0: [-14   8   7  -6   7 -19   2  -9   6  -7  -1 -19  19   6  -7  -4   4   4
   5   6 -23  16  -8  12   6   7  -1  -8  -9  11   5  11  -4  -5  -4  -7
  -2 -23  -7 -13   3]
1: [-14  -1   8  16  12  -3   7 -11  -2   3  -9 -11  -1  -6 -19   8  -4   9
   1  10  -3   1  -5   9  -7 -11  -7  -2  12  10  -8  -8   0  -2   4  -7
   3 -19   3  -9   7]
2: [ -9  11  31 -11  15  11   0   2  12   1  -2  12 -11 -11 -16   5 -20  -9
   9  -9   1   2  -4 -14   1   1  -8 -20  15   0  -2  -9  24   2 -15   4
   5 -23   0   1  -2]
3: [ -6 -12   8   8 -23   8  -1  11   0  -8 -11 -19 -20  -1   2  -1  -4  -5
  -1  -9  -9 -12  -6  17  13  -5   5  -9  -1  11  15   3  -5 -17  -5 -18
  16  25   9  -8   6]
4: [ 13  -3   9   0 -16   2  -7  17   9   6   8  21  -3   4  20  13   5   2
   3   0   8  -1   3 -12 -14  -5   4  -4  -4   2 -16   5   9   3   4   9
  -5  19 -14  22   4]
5: [ 23 -13   2  -9 -18 -14   4   3  -2 -16 -17  -7 -13  -4   0  -3 -13  13
  15  -5  -9  -1  -2  10  -9   6   9   9   4   5 -33  -3  21   9  -5  10
  -7 -10 -12  -1  -3]	4 1 0 2
6: [  1 -18   7  21  -9 -13  -3   8  -7  14  -2   0 -22   2  -3 -10   2   8
   7   5   0   0  -4   9 -26   5  -4  12  10 -10  -1  -2  14   9  10  -2
  -9  23 -14   4  -3]	4 5 1 3
7: [-10   2 -10   4  -2 -16  -1   7   0 -18  -1  -1   5   4   4  -4  -5  22
   8  -2   1  -7   3  36 -13  -3  18  10 -12  13 -26  -9  -6   6  12  -5
 -11 -10  -2  13  -4]	5 1 0 6
8: [ -9  -4  19   2  16  -9   6   2  -1 -12  -8 -12  10   8  -9  21  26  -9
   1  13  -2  -2   4   7  -1   3 -16   0  -2  37   7  19 -27  -1  -5  -5
   6 -20  11 -10  10]	0 1 3 7
9: [ -3  -4   2   9  -6  -9   3  12 -10   3  -6  -5 -12 -18 -12  19 -14  -1
  -4   7  -5  13 -14  -1  -5 -10  -4  12   6   0 -17 -21  11   3  -9   1
  -5  -3 -11  -8  -9]	1 5 6 2
10: [ -7   4  -7  10  -3  -1 -15   7  -3 -12 -15  -5  28   1  -8   5   5  15
   2   4   5   2  -1  15  -4  -4  23   1  -6  20  -2 -16   2   9  10  12
  -3 -26  -6   5   7]	7 1 0 9
11: [ 10  -8  19  10  11  11   0  -1   8   4   0  20 -20   3  10   6 -14   7
  -1  -9 -13  -4   2  10   5   8   6  -8   9  -8   1   5  11   4   3  -2
   5  -2 -10  16   4]	4 2 6 1
12: [-13   1 -11  -6   7  23  -1  -6  -1  -1  10  15 -12  -6 -22 -22   4  -7
   2  -7 -12 -14 -11  20  21   9  -1 -19   6  -8  12  -3  15  -5   3  -6
 -13   8   0 -11  31]	11 3 1 2
13: [-25  -4   4   8   4  21  -1   4  -7   1  14  29  -7  -5   6  -1  -2 -18
  -3 -17 -13 -14  -4  16  30  12  16 -17 -14   1  21  -2  -2  -8 -14  -2
   7  11  17  10  -3]	12 11 3 2
14: [-10  -2   5   0   0 -23  -6   4  10 -11  -8 -10   2  -2  -5   2   2  27
   5   0   3  -5  -7  21   2  -3  17   3 -19  11  -8  -8  -3   1   3  12
  -3 -18  11  12  -5]	7 10 1 0
15: [ 24   6 -21  -7   1 -21 -16   2   1 -17  -2 -12  12  -5   4  -2  18  -5
   5  -4  -3  -3   1  13   8  -4  17   6  -5  12 -20 -20  11   0   1  13
  -5 -32  -4  10  17]	10 14 7 5
16: [-12  10 -28   2  -1  -1 -12   4  -4  -4  17  31  -2   3   5 -22  -8  15
  -8   0   5  -1  -8  21  23   0   6  -1  -4 -11  30 -20  16  -5   9  -5
   8  27   1  -3  -4]	12 13 11 3
17: [ 10 -18  28  27  -9 -11   2  -3  -2   5 -11  21 -21  -2  -3   1  -6  -9
   0  -8  12  -5   2   6 -29   2  -1   3  -3  -7  18  21   5  -1   3 -16
   2  16  -4  19   8]	6 11 4 3
18: [-15   6   9   4   7  -6  16  -2 -11  -6 -18 -15  10 -14 -12   9  18  -7
   0  13   0  -2  -4  -6   1 -12 -13   3  -3  11   1  10 -23   2 -16  -5
   7  13  14  -8 -15]	8 1 0 9
19: [ 34   6 -10   2 -10 -17   3  20  -4  -5  -9 -24  14   5   4   7  -5 -13
 -11 -15  -8  -1   2 -23  -4  12  -3   8  14  -9 -23  16   7 -16   3 -16
  -6   6 -13 -15  11]	5 9 4 15
20: [  8   7  -6   4  31  13 -15   9   5   4   0  26  18  15   6  -3 -10  17
   4   4   9   2  -2   4   7  -2  14 -23  -9 -12  -5  -7  13   6  -1  14
  -3 -13 -15  23  -1]	11 10 4 14
21: [-14   1  -5   5  -3  11  -1  -1  -4  -6  13  27   3 -11   1   0  -4  -8
  -9   4  -4  -6   1   1  21  -1   3  -2 -13  -4  29   2  -3   2  -6 -17
   7  -4  -7  -4  -5]	13 16 11 12
22: [ -1 -10  -8   7 -10 -37   3   2  -3   1  -5   4  -5  -8 -13 -26   7  22
  -3   8  24 -10  -1  32 -24  -1  -4  20   3  19  -3  -5  -8   1  17 -10
 -13  13  -6   7  -6]	7 6 14 1
23: [ -6  21   6 -14   1 -20  -4  -9   2 -13  -4   0  16 -13  -9   7   4   4
  -1   2  -4   5  -2  13  -2  -3  13   6  -3  18 -13 -13   3   6   2   6
   0 -27   1   3  12]	10 14 15 0
24: [-15   5   4  -7   9   5  16  -2   7  10 -21 -25   0   4 -24  -5   0  10
  -1  13  -6   0   0  17  -4   5 -11  -5  -1  10  -3  -6 -13   5   7   6
   9 -14   8 -12   4]	1 0 18 14
25: [-45 -24  -1  20 -15  -7  34  28 -12  28   6 -18 -16 -14 -10 -19 -18  27
  -9   0   6   2  -4  26  -6  -4 -21  25   5  -4  -1 -34   4   6   4 -30
  -4  51  -3  -4 -41]	6 22 9 3
26: [  3  15 -38 -12   7  -9  -8   1  -8  -9  16  -1  16 -14   3 -11  11  -5
   2  13  -7  17 -21  11  25 -12  -6   3  -2   0  -6 -16   5   1   1 -10
   7 -15   0 -13  18]	15 23 0 21
27: [-14  -8  15   9  -3  -1  19   5  -8  10  13   1 -18   0  -9   3  -9   2
   4  -9   4   1 -11  23  -8   8 -13   8  13  11   5 -12  10   8 -11 -10
   6  10 -11  -4 -10]	6 9 1 11
28: [ -9  -5 -14   0  -4  -8 -13  11   4 -15   1  -6  12   6  -8   7  -1  21
   4   3  -8 -14   7  32  -9   7  16   1  -6  16 -10 -24   7   9  10   9
   2 -20 -13  21  -5]	7 10 14 23
29: [  8  -1  -5   7   8 -10  11  -7  -4  18  -3 -27   5   0 -16 -31   3   6
   8  17   7   3 -15  -8 -15  -1  -8  11  15  -4   8   4 -22  12  16   9
  -5  19  12 -20 -15]	24 18 6 1
30: [  2   0  -4  -4   5  -4   5  -2   1 -17  -8 -18  15  -2   0  18 -14  -7
  -4   1 -22  -6  -8   5  26  -8  -9  -8 -15  14 -10 -23   1 -10 -10 -12
   7  -7  -6  -9   8]	0 1 23 9
31: [ -1  12 -27  -9  -5 -12  -4  -2  -2  -7  13  14   4  -7   0 -13  -2   3
  -4  -5   4  -8  -3  -4  23  -1  20   4  -9  -4   8  -2  -1   6   3  -2
  -2   1  -3   0   2]	21 16 26 23
32: [ -7   6   4  -3   2   1   2   0  -2 -11  -1 -15  21  -4   9  22  -1 -12
 -12  -1  -8 -14   4   3  18  -5   5  -9   2  35  -5   1  -2  -4 -17  -4
  12 -22  12 -18   6]	30 8 23 0
33: [ -5  12 -29 -10   2  -6  -6   4   1  -8  19   0  18 -17  10  -2 -10   6
  -5   3   0  -2  -7   3  33 -10   0   3  -2   4   5 -20  18  -5  19 -16
   5   2   2 -23   5]	26 31 16 30
34: [ 16  19  10   4 -10 -16  -5  11 -12   4  14  24   4  -6  10   4  16 -17
  -1  13  18   5  -5 -14  -2  -9  -6  21 -13  -2  13  14 -23   6  -3   5
   6   2  -5 -16   0]	21 31 4 18
35: [  2 -16  14   4  -1  18   8   4   5   1 -10   5 -26  11  -6  -8  -4   2
  -3 -11  -9   8  -1 -10 -10   5  -4   0   0 -15   7   4  21 -12   9  -2
 -14   2   7  16   5]	11 6 17 4
36: [ 37 -16  19  21 -17 -18  -1  -9  -5   8 -14  -2 -27   2 -10 -17   1   4
  11 -15   5   1  -2  -2 -41   7  -5  21  15  -2  -5  34  11   0  16 -16
   8  20   0   1  21]	17 6 35 5
37: [ 12   0 -15  -5  -4   6  -7   9   0  -1  15  18   2   4   6  -1  -7   8
   3   1 -15  -8  -8  -8  19  -6  32 -15  -8   8  -1  -6  17   5   0   4
  -4 -22  -8  21   5]	31 20 11 15
38: [  2 -14  40  12 -11   9  -1  16  -5   8   3  40   2 -14   7  13  16 -26
  -6   3   4   4  -5 -16  -3  -8 -17  13 -13   7  19  12   4  -2 -13 -10
   5  18   1  17   2]	17 34 4 21
39: [ -3   6   8   8   9  -4   9  -8  -1   4  15  18 -13  -4 -11   1   1   7
   3  10   4 -11 -12  15   1   1 -17  -5   5   0   4  -3  -8   2   0   8
   5   0   2  -2   3]	1 27 11 21
40: [-12  -6  17   5  16   1  -5  -4   4   0   3  37 -14  -9  -6   2  -1   1
  12   6   9   1   1   5   3   7  -9 -27   1  20  18   0   2   8 -10  -2
   5 -21   3   7  12]	39 2 11 21
41: [  0  13 -36   1  -1  -6 -15 -11  -4  -3   9   1   8   0  -3 -16   7  12
   1   7  -2  10   0   4   5  -5   8   5 -14  -8   0  -2  -8   8   6  -5
  -1   5   6   2   1]	31 26 33 16
42: [ 10   7  -1   2 -11  -6  -3  10  -4  -3 -14 -13  14  -6 -12   2  20  -6
 -16  -1  -3  12   4  -4  -9   0 -11  21   5  -1   8  17 -40  -2  -6  -1
  12  18   7 -23  13]	18 34 8 29
43: [  8  -2  -8 -11  -2   5 -15   7   6  -8   9  25   0   2   4  -2 -10  12
   0  -3   5  -4  -6   1   6   4   5 -17 -13  -9   3 -12  23   3  -8   9
  -2 -18  -8  16   4]	37 20 31 11
44: [ -3   3  22   2  27   6  10  -9  10  14  -2   4 -10  -1  -9  10  -9  -5
   3  -7 -14  -7   9  -9  10   8 -25 -24  14   6   0  -6  25  -3  -6  17
  15 -30 -12   3   2]	2 11 40 1
45: [  4   2 -30  -7   2   9 -20  -5   8  10   9  24   1   2   3 -23  -4  13
   3  -6   2  -9  10   2   9  -3  12 -15  -5 -27  16  -4  18  16   7  -3
  -6  -5  11   7 -10]	43 31 41 16
46: [  0   2   7  -4  -5  11   3   1   7  14  -1  18  -5  -3   0   0 -19   0
  13  -8 -15 -12   6 -14   3   8  -4  -6  10 -18  -7 -18  22   2   1  -6
   0  -2 -19   9 -11]	11 2 43 35
47: [-19  -7   1  -9   5  16   4   3   0  14 -28 -19  -1  18 -28   1 -11   0
  10   4  -5  -5  23  -6 -14   7   3 -37  -5  -8   4   0 -16  -6   3  17
  -7  -2  21  11 -11]	24 35 1 18
48: [  3   0  -3 -14  18  14  -3 -12  -2   3   8   7   1   9  -5   1 -16  15
   6   2   9   0  -2 -13   6   2  -7 -21  -7  -5  -6 -12  12   8  -1  13
  -7 -21 -11   4  -5]	43 20 46 2
49: [ -2   2  10   1 -16  -8   8   5  -9  -6 -10 -24  -3  -8   0   0  12 -18
  -2   7   8   4  11 -11   3   0 -12  17   2  -2   9  13 -31 -16  -5 -10
   5  20  15 -23  -1]	42 18 3 34
50: [-24  -7 -20  -9   1  16  -2  -5   7  15 -11 -28   0  31  -6  -9 -15  25
  13   6  -3   5   9   2   8  10  -5 -25 -20  -7   5  10  -4  10   2   2
 -10   4  10   5  -4]	47 24 48 41
51: [-10  -5  14   2  -2  19  -2   8  -8   0   9  19 -23  -8   2   1   1  -3
  -7 -10  -1 -10  -3  15  19  -1   2 -12 -11  -3  37  -6   7 -10 -16  -8
   6  16  -3   4   4]	13 21 3 11
52: [ 29   1  11  -8 -20 -21   8   3  -9 -11 -12 -19   5  -1   3   6   2  -7
   4 -15 -12  -3   6  -5 -14   1  -5  10  24  -5 -14  16  -1  -6  -9 -12
  16   0  -7 -15  10]	19 5 42 49
53: [ -5 -11   4  -3   2   3   9  -3   4 -13 -13 -17  18  -5  13  21   7 -18
  -7   8 -16  -8  -1  -6  18  -1  -6  -4 -11  14   2  17 -26 -14 -11  -7
  11  -7  14  -7   4]	32 8 18 30
54: [-10  -3 -26   4   1   0  -9 -13   9  -7  18  11   6  -4   8  -5  10   5
   3   4   6  -8  -4  21  -5 -10  15   2  -2   0   8 -21   8  13  10   4
  -1  -5  11   2  -7]	41 31 45 28
55: [ -2 -21 -15  15  -6   5   0  -3  -2  15 -12 -14 -26   8  -4 -37   4   8
  14  -5   9   7 -10  20 -11   8   7  -7 -11 -15  14   4  10  -8  20 -15
 -14  34   7  -1  -7]	6 35 3 29
56: [ 23 -14   7  20 -15  -8   7   8  -8  21 -17  -2 -40  -1  -3 -12  -8  18
  11 -10  -7   8  -2   8 -29   5   2  20  15 -13  -8  16  24  -1  11 -20
  -7  45 -13   6  13]	6 36 17 55
57: [  9  11 -12  -1 -33   2  -8  17  -3  -3   3   6  21 -12   8  -3  16 -10
  -1  -1   9   2   6 -11   9 -12  13  28 -11 -14   0   3  -3   2  -4  -9
   7  18  -6   7  -4]	31 34 41 4
58: [  0  -2   9   9   0  -4   1 -19  -3  12  13  21 -12   3  -3  -6   7  -3
   2   4   3   9   3  -2  -3  -2 -19   2   4 -10   4  10   5   2   6  -7
  10  16   5  -3   4]	39 6 11 17
59: [  6  -2   1  -3 -11  -5  -8   8  -7   2   0  19  18   5  22  12   7 -21
  -3   3   5   5   6  -9  -3   1  -2   6 -18   1   4  13 -15  -5   1 -11
   3   2   2   9   3]	34 57 4 21
60: [  2   2   8  -5   5  21  18 -20   7  15   2   9 -17   4   1   1 -17  -1
  -8  -8  -9  -8   9 -17   6   7  -6 -19  14 -14  -2   9  25   6  -7   5
  -6  -5 -10  -4   4]	46 11 44 48
61: [-13  -2  13   7   7  -4   8   2 -11   2   9  14  -8  -6   1   9 -10  -4
  -7   5   0   2 -15 -11  -1  -3 -20   4   2   3  -3 -30  13   5 -13  -1
  -4  -5 -13  -8 -12]	9 27 39 46
62: [ 15   0  24  10 -13  -9 -13  13   7   3   2  37 -22   0  25  25  19 -14
   6  -9   6 -13   5   1 -19  -8   3  10  -1   9   8   7   7   3 -20  -1
  -1   9  -9  14  -3]	4 38 17 59
63: [  1  -2  -3 -11   2  25  13  -8   3  11   2   2  -9  10   2   2 -19   2
   3  -3 -11   1   8 -14  -5   3 -10  -2  14 -13   0  -2  21   0 -11   8
 -10  -4  -6  -4  -4]	60 46 48 35
64: [ -2   0   1   5 -12  -7   2   7   2 -24  -2  -5  -5  -5   6   8   6 -10
  -7  -6  -7  -6   0  19  10  12   3  -2  -5   2  -1  26  -8 -10  -1 -15
  -1  18  12  -9  14]	3 53 49 59
65: [  0  15   0  -1  -7  -9  20   9  -9 -18 -19  -7   6  -8  -5  16 -18   3
  -2   2  -9  -6  -5  17   4   5  -2  -8   1  18 -21 -19   7  -1   0   2
   2  -6  -5  -6 -12]	30 9 23 1
66: [-20  -5   3   8   5  18  -4  -9   0  -2 -22 -25 -10  10  -6  -4  -3 -10
  -6   0 -15   7  11  13  23   5   8 -25 -19   2   5  14  -9 -14   1  -4
   2  20  29  -7  -3]	3 64 50 47
67: [ 52   0 -15   5  -4  -8  -4   0  10  -1 -22 -21  11  11   9   1  -5 -11
  -1  -4 -10  16  -1 -33 -13   2   8  12  11 -16 -38  23   9 -12   5  -9
  -2 -11  -8   0  12]	19 52 5 15
68: [  2   9 -26   1  -5 -11  -2  -6  -1   4  15   8  12   2   3 -10   2  -8
  -9   1  -7  -4  -6  -5  18 -10  20  -3 -21  -8  12  -9  10   0   4 -14
  15  15   1   2  -2]	31 41 21 33
69: [  3   7  26  10  11   4   3  -3   8   3   1  33 -13  -4   0  15  12 -10
   9   2   4  -5  11 -13  -6   4  -3 -10   1   9  22   1  10  -1 -16  -2
  -7 -11   5  17  -2]	40 62 11 2
70: [  2  -5  -2  -3  -9   4  -1   2   1  11   8  15   5   1  18   8  20 -10
   0  -2  10  -2  -5 -11  -3 -16  -9  15 -17  -8  12   3 -21  -1   6  -3
  -2  15   0  -7 -10]	59 34 57 58
71: [  1  -8  -5  15   3 -24  17   4   3   1   1 -10   3   2 -22  -9  -8  15
  12  11  14   2  -4   8 -26  -3  -9  18   5  12   6   1 -12   9  14   0
  -1   7  -1  -9  11]	22 29 1 6
72: [-13   0  -3 -16 -28   9   0  11  -6  12  10  11  11 -12  12   4  10   2
  -4   0  12  -3   4  -5  12  -1  -2   5  -4 -11  -2  -5  -1  -4 -10   0
   4  38   4  12 -19]	57 70 4 59
73: [  9   4   3 -10  -4 -14   5   4  -4   5  10  24   9  -8  10  11   5  -7
   6   4  10  10   9 -15 -11 -15 -12  16 -12  -5   0   3  -2   1  -7  -1
   6   9   3  -2  -5]	70 59 34 58
74: [ 11  16  -9   1 -25   0 -11   3   2   9 -10   7  12   2   5   5  11 -13
 -12   7  -6  -2  11 -11  -2  -3  10  17 -14 -11  19  -5 -11  -2  -6   1
   2  26   1  11  -1]	57 59 70 72
75: [  3   3 -11   0 -19  -5   1   6  -1  13  -2  20   8   1  14   9  13 -19
 -10  -2  19  13  14 -19 -11 -10   5   1 -23  -7  18  -8 -29   5  -3   7
   6  15   6   9 -13]	70 74 59 73
76: [-11  -6 -28   6  -7 -14  -1  16 -11   2  30  13   5 -25   8 -16  -6   3
 -12 -15   4  -1 -10  16  29  -7   5  21  -6  -2  11 -38  21  -4  -7 -22
   2  31  -9   0  -7]	16 33 68 31
77: [ 15  -1  -5   0  -9  -4   3 -11   8 -16 -15 -21  -2  10   0  -6  12  -2
  -6   0  -2  -6  13  15 -17  -3   4   0  10  15  -9  14 -20 -13   6   1
  -4   7  -7  -7   2]	64 52 42 49
